[[136 131 138 124 120 134 130]
 [107 125 116 131 131 130 130]
 [105 124 116 143 131 131 118]
 [128 118 126 128 126 123 118]
 [131 131 140 121 136 127 132]
 [122 130 132 137 125 131 114]
 [124 115 118 138 128 135 118]
 [153 121 118 120 135 129 144]
 [112 121 112 146 130 129 122]
 [135 127 144 123 122 126 127]] gives 135

[[128 115 131 139 130 123  99 133 143 121]
 [131 127 118 132 137 127 148 139 113 136]
 [137 131 123 125 130 134 138 131 118 134]
 [108 140 122 115 128 140 139 100 127 125]
 [128 142 112 112 127 144 139 128 122 116]
 [125 134 121 113 116 133 135 131 111 130]
 [118 138 124 119 122 125 129 113 133 119]
 [128 136 124 121 116 141 128 119 119 126]
 [125 142 115 119 128 146 145 114 131 131]] gives 125

[[128 125 123 126 132 123 127 128 123 119 124 130 121]
 [121 116 108 108 140 135 112 122 131 120 117 114 121]
 [140 125 110 111 145 128 118 132 128 105 107 121 108]
 [119 109 112 110 144 128 115 113 123 119 114 116 116]
 [126 134 121 130 119 136 124 131 135 125 123 119 132]
 [131 121 129 124 137 115 139 124 118 127 123 137 118]
 [126 120 125 122 132 121 128 122 121 125 122 127 120]
 [127 126 127 127 127 125 127 126 125 126 126 128 126]
 [131 129 132 128 124 131 119 123 130 127 124 120 127]] gives 131

[[129 114 115 129 145 137 128 129]
 [156 140 133 112 133 125 128 140]
 [132 129 145 129 133 143 110 114]
 [156 126 137 130 116 108 128 129]
 [116 118 147 129 111 126 113 116]
 [129 129 133 109 108 108 128 124]
 [112 129 120 120 133 126 128 151]
 [106 139 133 135 133 143 128 136]] gives 106

[[124 121 127 128 128 123 131 124 113 119 133]
 [130 118 129 135 130 116 143 122 127 119 124]
 [129 118 130 133 130 116 140 121 126 118 125]
 [129 136 125 125 125 137 120 134 125 131 130]
 [127 117 129 132 130 116 138 121 122 116 128]
 [133 120 129 136 129 118 143 124 130 119 122]
 [132 116 127 139 128 114 146 120 114 104 126]
 [138 130 128 136 127 126 138 130 139 129 117]] gives 138

[[114 112 120 142 135 120 126]
 [129 133 135 125 125 130 128]
 [126 124 127 129 127 126 129]
 [132 132 132 124 123 128 132]
 [109 110 115 149 134 117 124]
 [110 113 120 147 133 121 124]
 [133 135 133 123 125 130 129]
 [131 130 129 124 125 131 132]
 [110 107 112 150 133 118 125]
 [119 116 121 137 135 120 125]] gives 119

[[135 119 133 136 139 126 140 133]
 [135 117 141 140 143 125 150 129]
 [127 126 139 136 123 130 146 135]
 [121 141 114 119 122 129 115 124]
 [111 148 112 112 105 147 115 125]
 [129 117 137 140 152 133 139 110]
 [139 119 141 136 131 116 143 145]
 [120 128 126 133 132 134 145 131]] gives 120

[[112 109 116 142 135 120 126 120]
 [107 108 114 150 136 117 123 114]
 [128 131 134 126 125 133 127 132]
 [113 106 114 149 133 116 123 118]
 [108 101 104 155 132 111 130 112]
 [118 110 119 147 135 118 122 122]
 [131 129 130 123 129 134 127 132]
 [109 105 108 152 132 115 126 115]
 [115 113 119 146 140 116 123 123]
 [114 116 124 145 139 122 120 125]
 [112 114 120 149 139 116 122 120]
 [116 118 125 138 136 121 122 120]] gives 116

[[125 124 128 126 124 115 124 125 130 116 126 124 125 129]
 [122 125 136 127 122 122 123 124 116 115 123 125 124 135]
 [126 129 135 128 131 131 132 128 121 130 129 129 130 138]
 [122 128 121 130 126 127 126 131 133 127 130 128 126 123]
 [130 128 130 125 130 124 131 126 130 133 127 128 130 127]
 [123 124 130 144 127 117 131 152 139 127 128 129 126 132]
 [132 131 128 133 130 136 127 127 128 130 130 128 130 131]
 [127 126 127 127 126 126 125 125 128 119 127 125 125 127]
 [140 130 124 122 130 143 121 112 119 133 128 127 129 122]] gives 140
---
array([151, 103, 134, 145, 107, 131, 122]) Answer: 145

array([[142, 125, 121, 136, 113],
       [150, 129, 117, 137, 119],
       [150, 121, 100, 137, 119]]) Answer: 117

array([120, 122, 133, 152, 150]) Answer: 133

array([157, 129, 122, 132, 129]) Answer: 122

array([125, 105, 123, 130, 133, 129, 128]) Answer: 130

array([[120, 118, 135, 128, 135, 152, 136],
       [114, 107, 135, 129, 131, 148, 124],
       [120, 123, 136, 141, 131, 129, 137]]) Answer: 129

array([130, 120, 115, 156, 103]) Answer: 115

array([100, 137, 134, 106, 119]) Answer: 134

array([152, 153, 122, 125, 110]) Answer: 122

array([123, 137, 124, 106, 156, 131, 112]) Answer: 106
